Here is a tiny trained network, its code and every weight. The questions are about switching its units off for an input and a target symbol, where a switched-off unit gives its printed mean instead of its output.

import numpy as np


def w(rows, s, z=0):
    codes = np.array(rows[::2]) - 128.0
    scale = np.full(codes.shape[1], s)
    scale[-1] = z or s
    return codes * scale


def norm(h):
    return h / np.sqrt((h * h).mean(-1, keepdims=True) + 1e-5)


def f(y):
    return np.maximum(y, 0)


def softmax(a):
    e = np.exp(a - a.max(-1, keepdims=True))
    return e / e.sum(-1, keepdims=True)


def log_softmax(a):
    a = a - a.max(-1, keepdims=True)
    return a - np.log(np.exp(a).sum(-1, keepdims=True))


def net(x, mask):
    ids = ['γδεζηθλξπσφψω'.index(c) for c in x.split()]
    T = len(ids)
    res = E[ids] + P[:T]
    q, k, v = (norm(res) @ M[0].T for M in (Q, K, V))
    z = softmax(np.where(np.tri(T) > 0, q @ k.T / 3**0.5, -1e9)) @ v
    res = res + np.where(mask[0], z, O[0][:, -1]) @ O[0][:, :-1]
    y = f(norm(res) @ A[0][:, :-1].T + A[0][:, -1])
    res = res + np.where(mask[1:9], y, B[0][:, -1]) @ B[0][:, :-1]
    return log_softmax(norm(res)[-1] @ U[:, :-1].T + U[:, -1])


Q, K, V, O, A, B = {}, {}, {}, {}, {}, {}
E = w([
[161,165,204,159,212],'γ',
[150,162,215,210,147],'δ',
[151,167,144,198,90],'ε',
[163,206,189,178,214],'ζ',
[147,165,115,225,56],'η',
[143,164,146,211,66],'θ',
[137,184,51,201,77],'λ',
[127,134,50,185,52],'ξ',
[150,87,168,236,61],'π',
[215,42,142,139,133],'σ',
[152,61,228,204,180],'φ',
[95,36,1,131,86],'ψ',
[185,227,37,102,143],'ω',
],0.0066)
P = w([
[90,165,144,48,92],'0',
[115,161,91,167,149],'1',
[21,132,114,5,133],'2',
[127,133,118,167,102],'3',
[217,166,138,59,87],'4',
[137,127,79,184,169],'5',
[147,114,154,36,105],'6',
[130,141,103,178,138],'7',
[208,131,138,97,96],'8',
[125,123,89,170,159],'9',
[163,135,134,48,116],'10',
[138,130,92,169,153],'11',
[181,111,140,71,123],'12',
[133,129,109,185,148],'13',
],0.011)
Q[0] = w([
[255,78,163,176,114],'head 0',
[82,60,186,49,119],'head 0',
[195,137,82,45,112],'head 0',
],0.0086)
K[0] = w([
[132,2,53,229,246],'head 0',
[24,140,230,185,7],'head 0',
[90,189,86,236,142],'head 0',
],0.0057)
V[0] = w([
[137,70,159,109,178],'head 0',
[127,153,241,197,116],'head 0',
[182,247,108,95,164],'head 0',
],0.012)
O[0] = w([
[97,160,106,10,128,89],'head 0',
[66,204,155,164,78,249],'head 0',
[162,61,245,121,117,252],'head 0',
],0.011,0.0027)
A[0] = w([
[130,103,120,196,66,186],'neuron 0',
[80,63,107,176,186,2],'neuron 1',
[132,80,176,107,203,105],'neuron 2',
[31,95,78,157,72,81],'neuron 3',
[149,69,118,110,130,115],'neuron 4',
[163,75,122,2,102,178],'neuron 5',
[129,128,174,44,38,93],'neuron 6',
[69,127,194,166,165,122],'neuron 7',
],0.0081,0.002)
B[0] = w([
[196,160,45,91,88,254],'neuron 0',
[2,108,138,145,93,166],'neuron 1',
[116,168,127,100,217,211],'neuron 2',
[142,74,152,127,193,174],'neuron 3',
[125,113,99,171,209,172],'neuron 4',
[210,214,93,79,45,198],'neuron 5',
[141,41,144,132,67,216],'neuron 6',
[189,210,75,152,103,246],'neuron 7',
],0.0067,0.0039)
U = w([
[143,117,132,189,109,62],'γ',
[50,201,111,64,63,112],'δ',
[164,96,138,156,125,90],'ε',
[123,120,157,150,117,82],'ζ',
[194,55,149,178,161,90],'η',
[106,138,126,182,84,110],'θ',
[136,111,179,116,112,109],'λ',
[136,111,204,74,65,195],'ξ',
[100,39,84,171,170,254],'π',
[173,169,109,2,91,81],'σ',
[58,212,61,194,115,156],'φ',
[139,134,135,175,89,77],'ψ',
[186,163,27,86,177,131],'ω',
],0.0079,0.0053)

Each question gives the input, a string of symbols that net reads in full, and the target symbol t.
The units are the heads (3 rows each of Q, K, V and O) and the neurons (one row each of A and B). Each row of codes is followed by its name. A weight is (code - 128) times the scale printed after its matrix; where a second scale follows, it is the last column's (O, A, B and U).
mask holds one flag per unit, heads first, then neurons. A switched-off unit (its flag False) gives its mean, the last column of its rows in O or B, instead of its output. The means were averaged over made-up inputs and are rounded, as every weight is.
A unit's drop is (log p(t) with every unit on - log p(t) with that unit switched off) / (log p(t) with every unit on - log p(t) with every unit switched off).
The circuit of an input: a set's keep is (log p(t) with only the set's units on - log p(t) with every unit switched off) / (log p(t) with every unit on - log p(t) with every unit switched off). Starting from all 9 units, units are removed one at a time, each time the one whose removal leaves the highest keep (on an exact tie, the one counted first), for as long as the keep stays at least 0.8.
units of the circuit, in order: the units of the circuit, biggest drop first
top k neurons: the k neurons with the biggest drops, biggest first
drop of u: that unit's drop, to one decimal
input γ φ η ψ σ γ δ σ, target ω: units of the circuit, in order : [head 0; neuron 3]
input γ ψ ω, target ξ: units of the circuit, in order : [head 0]
input η σ π γ θ γ σ ξ, target ω: units of the circuit, in order : [head 0; neuron 3]
input φ γ γ ψ φ γ γ φ θ γ σ γ ω, target ξ: units of the circuit, in order : [head 0; neuron 6]
input σ η φ, target σ: units of the circuit, in order : [neuron 5; head 0]
input ζ ψ ε ω ε γ θ φ ω ψ ψ π, target π: top 3 neurons : [neuron 1; neuron 7; neuron 5]
input ψ ψ φ γ λ ω γ ω η σ σ γ ψ λ, target π: units of the circuit, in order : [head 0; neuron 7; neuron 1]
input ψ ζ θ, target ω: top 2 neurons : [neuron 5; neuron 4]
input θ ψ ψ γ γ γ δ γ φ φ, target φ: top 2 neurons : [neuron 1; neuron 7]
input γ σ η π ψ δ, target π: top 2 neurons : [neuron 1; neuron 5]
input π θ σ δ, target ω: drop of head 0 : 0.7
input γ π σ σ δ σ π ε, target ω: drop of neuron 0 : -0.1
input γ η σ γ, target ω: drop of head 0 : 0.7
input ε σ θ γ ζ σ ξ δ ε σ λ ζ φ, target σ: units of the circuit, in order : [head 0]
